Below are the code and all the weights of a small trained network. Each question names an input and a class and asks about switching units off, where a switched-off unit gives its printed mean instead of its output.

import numpy as np


def w(rows, s, z=0):
    codes = np.array(rows[::2]) - 128.0
    scale = np.full(codes.shape[1], s)
    scale[-1] = z or s
    return codes * scale


def f(y):
    return np.maximum(y, 0)


def log_softmax(a):
    a = a - a.max(-1, keepdims=True)
    return a - np.log(np.exp(a).sum(-1, keepdims=True))


def net(x, mask):
    res = np.array(x, float).reshape(1, 3) / 4 @ E
    y = f(res @ A[0][:, :-1].T + A[0][:, -1])
    res = res + np.where(mask, y, B[0][:, -1]) @ B[0][:, :-1]
    return log_softmax(res[-1] @ U[:, :-1].T + U[:, -1])


A, B = {}, {}
E = w([
[124,155,1,98,64,149,16],'x0',
[208,127,184,52,228,111,36],'x1',
[220,15,109,172,118,238,135],'x2',
],0.0075)
A[0] = w([
[61,225,131,112,130,31,134,102],'n0',
[99,147,44,103,90,134,55,95],'n1',
[113,99,172,167,175,123,222,109],'n2',
[121,108,206,156,184,102,237,57],'n3',
[117,143,79,95,113,147,76,240],'n4',
[46,136,93,218,28,142,207,71],'n5',
[33,211,137,94,121,50,134,79],'n6',
[254,132,182,10,239,103,39,95],'n7',
[199,26,97,174,134,235,144,81],'n8',
[46,221,152,55,143,29,120,132],'n9',
[206,41,115,188,124,232,114,92],'n10',
[41,135,70,209,20,152,232,86],'n11',
[152,146,30,120,77,162,37,79],'n12',
[125,135,250,174,205,114,217,188],'n13',
[18,226,144,73,133,32,125,85],'n14',
[185,52,107,181,106,243,135,77],'n15',
[186,133,184,36,176,127,27,66],'n16',
[109,142,50,127,72,140,94,106],'n17',
[117,101,192,159,173,112,243,72],'n18',
[90,115,122,181,66,112,176,254],'n19',
[229,22,126,147,99,206,131,149],'n20',
[129,153,58,114,62,136,60,89],'n21',
[135,139,51,102,74,125,59,76],'n22',
[110,160,21,100,87,158,28,75],'n23',
[142,91,213,154,167,94,214,127],'n24',
],0.0067,0.0092)
B[0] = w([
[119,121,87,57,119,181,203,189],'n0',
[193,89,197,128,57,119,102,178],'n1',
[191,110,143,127,87,139,79,175],'n2',
[231,87,237,98,17,118,93,171],'n3',
[148,86,37,149,110,63,72,239],'n4',
[109,243,213,173,188,241,102,196],'n5',
[101,125,116,55,118,205,208,180],'n6',
[112,255,152,197,214,223,97,223],'n7',
[88,144,105,61,112,163,195,193],'n8',
[114,113,67,75,129,157,179,213],'n9',
[93,134,92,56,126,173,198,195],'n10',
[101,244,206,203,217,250,102,214],'n11',
[181,110,190,111,68,128,117,183],'n12',
[185,76,85,130,79,100,61,242],'n13',
[124,144,97,57,100,156,204,197],'n14',
[88,133,118,55,134,187,209,185],'n15',
[110,216,212,183,179,230,119,177],'n16',
[177,118,176,138,74,137,97,176],'n17',
[219,105,192,117,69,134,88,172],'n18',
[123,139,26,161,179,109,65,254],'n19',
[88,120,51,69,139,147,190,220],'n20',
[188,116,198,125,60,128,110,174],'n21',
[166,104,220,120,56,131,116,167],'n22',
[192,89,208,121,60,125,105,188],'n23',
[183,93,121,135,49,103,78,194],'n24',
],0.0076,0.0099)
U = w([
[104,124,89,24,115,152,235,102],'0',
[181,92,168,129,51,114,78,100],'1',
[107,199,156,203,193,173,109,123],'2',
[109,89,8,160,168,63,70,253],'3',
[85,107,179,152,141,60,181,99],'4',
[82,98,169,151,145,73,178,98],'5',
[74,97,188,152,143,92,181,97],'6',
[50,88,211,148,139,82,180,106],'7',
],0.012,0.011)

Each question gives the input, the list of numbers given to net, and the class t.
The units are the neurons (one row each of A and B). Each row of codes is followed by its name. A weight is (code - 128) times the scale printed after its matrix; where a second scale follows, it is the last column's (A, B and U).
mask holds one flag per neuron, in row order. A switched-off neuron (its flag False) gives its mean, the last column of its row in B, instead of its output. The means were averaged over made-up inputs and are rounded, as every weight is.
A unit's drop is (log p(t) with every unit on - log p(t) with that unit switched off) / (log p(t) with every unit on - log p(t) with every unit switched off).
The circuit of an input: a set's keep is (log p(t) with only the set's units on - log p(t) with every unit switched off) / (log p(t) with every unit on - log p(t) with every unit switched off). Starting from the 12 units with the biggest drops (on a tie, the unit counted first), units are removed one at a time, each time the one whose removal leaves the highest keep (on an exact tie, the one counted first), for as long as the keep stays at least 0.8.
units of the circuit, in order: the units of the circuit, biggest drop first
unit that matters most: the unit with the biggest drop
k most important neurons: the k neurons with the biggest drops, biggest first
drop when u is switched off: that unit's drop, to one decimal
input [5,8,3], class 2: unit that matters most : n7
input [-1,8,7], class 2: 2 most important neurons : [n7; n16]
input [-1,7,7], class 0: 2 most important neurons : [n20; n10]
input [-6,-7,2], class 2: 3 most important neurons : [n11; n5; n19]
input [3,-3,-1], class 3: units of the circuit, in order : [n3; n19; n4]
input [-2,-4,-2], class 2: 3 most important neurons : [n11; n5; n4]
input [-7,-7,-5], class 1: 2 most important neurons : [n3; n13]
input [3,5,-4], class 2: 2 most important neurons : [n7; n16]
input [2,6,6], class 0: 3 most important neurons : [n20; n11; n10]
input [-8,-8,5], class 1: 2 most important neurons : [n3; n18]
input [2,8,-8], class 0: 2 most important neurons : [n9; n14]
input [-8,5,8], class 0: 4 most important neurons : [n20; n10; n8; n15]
input [1,3,-2], class 3: 2 most important neurons : [n11; n5]
input [-3,5,4], class 2: units of the circuit, in order : [n7]
input [6,3,-7], class 0: 2 most important neurons : [n9; n14]
input [-7,7,-5], class 1: drop when n24 is switched off : 0.7
input [7,3,-8], class 0: drop when n14 is switched off : 0.5
input [3,6,-2], class 2: drop when n7 is switched off : 0.2
